Below are the code and all the weights of a small trained network. Each question names an input and a class and asks about switching units off, where a switched-off unit gives its printed mean instead of its output.

import numpy as np


def w(rows, s, z=0):
    codes = np.array(rows[::2]) - 128.0
    scale = np.full(codes.shape[1], s)
    scale[-1] = z or s
    return codes * scale


def f(y):
    return np.maximum(y, 0)


def log_softmax(a):
    a = a - a.max(-1, keepdims=True)
    return a - np.log(np.exp(a).sum(-1, keepdims=True))


def net(x, mask):
    res = np.array(x, float).reshape(1, 5) / 4 @ E
    y = f(res @ A[0][:, :-1].T + A[0][:, -1])
    res = res + np.where(mask, y, B[0][:, -1]) @ B[0][:, :-1]
    return log_softmax(res[-1] @ U[:, :-1].T + U[:, -1])


A, B = {}, {}
E = w([
[155,13,162,135,44,93,93,159,159],'x0',
[118,173,145,166,42,71,146,135,151],'x1',
[22,201,137,3,130,68,172,150,217],'x2',
[50,113,78,90,92,153,43,48,99],'x3',
[157,139,164,120,81,84,88,83,32],'x4',
],0.011)
A[0] = w([
[199,171,144,164,254,179,178,136,93,207],'n0',
[215,178,114,205,172,192,144,213,60,208],'n1',
[147,67,213,204,31,174,7,220,172,227],'n2',
[64,150,110,66,141,173,148,76,48,134],'n3',
[173,133,41,168,247,214,148,154,82,160],'n4',
[59,97,89,91,93,173,73,97,123,250],'n5',
[97,147,169,134,44,17,80,143,65,186],'n6',
[65,124,191,55,127,97,206,134,243,31],'n7',
[184,133,133,85,179,122,139,187,250,233],'n8',
[150,151,140,114,70,62,90,115,71,79],'n9',
[28,124,45,94,182,215,103,200,159,242],'n10',
[74,95,59,91,153,235,172,139,99,45],'n11',
],0.0085,0.0028)
B[0] = w([
[113,113,194,131,148,187,115,126,129,224],'n0',
[182,125,210,177,165,230,183,131,113,222],'n1',
[224,86,58,144,36,107,177,125,111,249],'n2',
[71,223,95,190,130,137,134,82,130,192],'n3',
[94,52,180,180,192,153,85,88,110,237],'n4',
[121,174,77,173,82,108,89,154,174,202],'n5',
[166,187,135,119,98,100,211,130,75,209],'n6',
[130,130,135,6,118,94,155,177,174,241],'n7',
[91,104,155,78,193,99,190,155,153,228],'n8',
[133,150,112,129,115,123,179,83,89,177],'n9',
[75,157,51,108,169,106,96,152,156,232],'n10',
[85,136,93,188,142,183,72,113,143,188],'n11',
],0.011,0.015)
U = w([
[178,81,247,209,201,222,134,103,70,68],'0',
[94,83,150,76,139,101,178,208,197,124],'1',
[51,124,54,180,143,165,36,85,154,4],'2',
[105,177,159,140,120,109,156,61,50,145],'3',
[220,27,80,170,37,85,173,121,102,165],'4',
],0.011,0.0025)

Each question gives the input, the list of numbers given to net, and the class t.
The units are the neurons (one row each of A and B). Each row of codes is followed by its name. A weight is (code - 128) times the scale printed after its matrix; where a second scale follows, it is the last column's (A, B and U).
mask holds one flag per neuron, in row order. A switched-off neuron (its flag False) gives its mean, the last column of its row in B, instead of its output. The means were averaged over made-up inputs and are rounded, as every weight is.
A unit's drop is (log p(t) with every unit on - log p(t) with that unit switched off) / (log p(t) with every unit on - log p(t) with every unit switched off).
most important unit: the unit with the biggest drop
top k neurons: the k neurons with the biggest drops, biggest first
drop of u: that unit's drop, to one decimal
input [0,5,-3,-2,-8], class 0: most important unit	n7
input [4,2,0,-3,-3], class 4: top 2 neurons	(n2; n10)
input [-7,1,-1,1,-7], class 2: top 4 neurons	(n10; n11; n6; n3)
input [0,1,-2,4,2], class 4: top 2 neurons	(n10; n0)
input [-8,-7,3,-3,0], class 0: top 2 neurons	(n0; n4)
input [3,0,-4,-7,8], class 4: top 2 neurons	(n2; n4)
input [-1,8,2,1,0], class 3: top 3 neurons	(n2; n8; n6)
input [-7,-7,3,-6,-4], class 0: drop of n4	0.2
input [-8,7,6,-7,6], class 1: drop of n7	2.1
input [7,2,4,4,-1], class 4: drop of n2	0.2
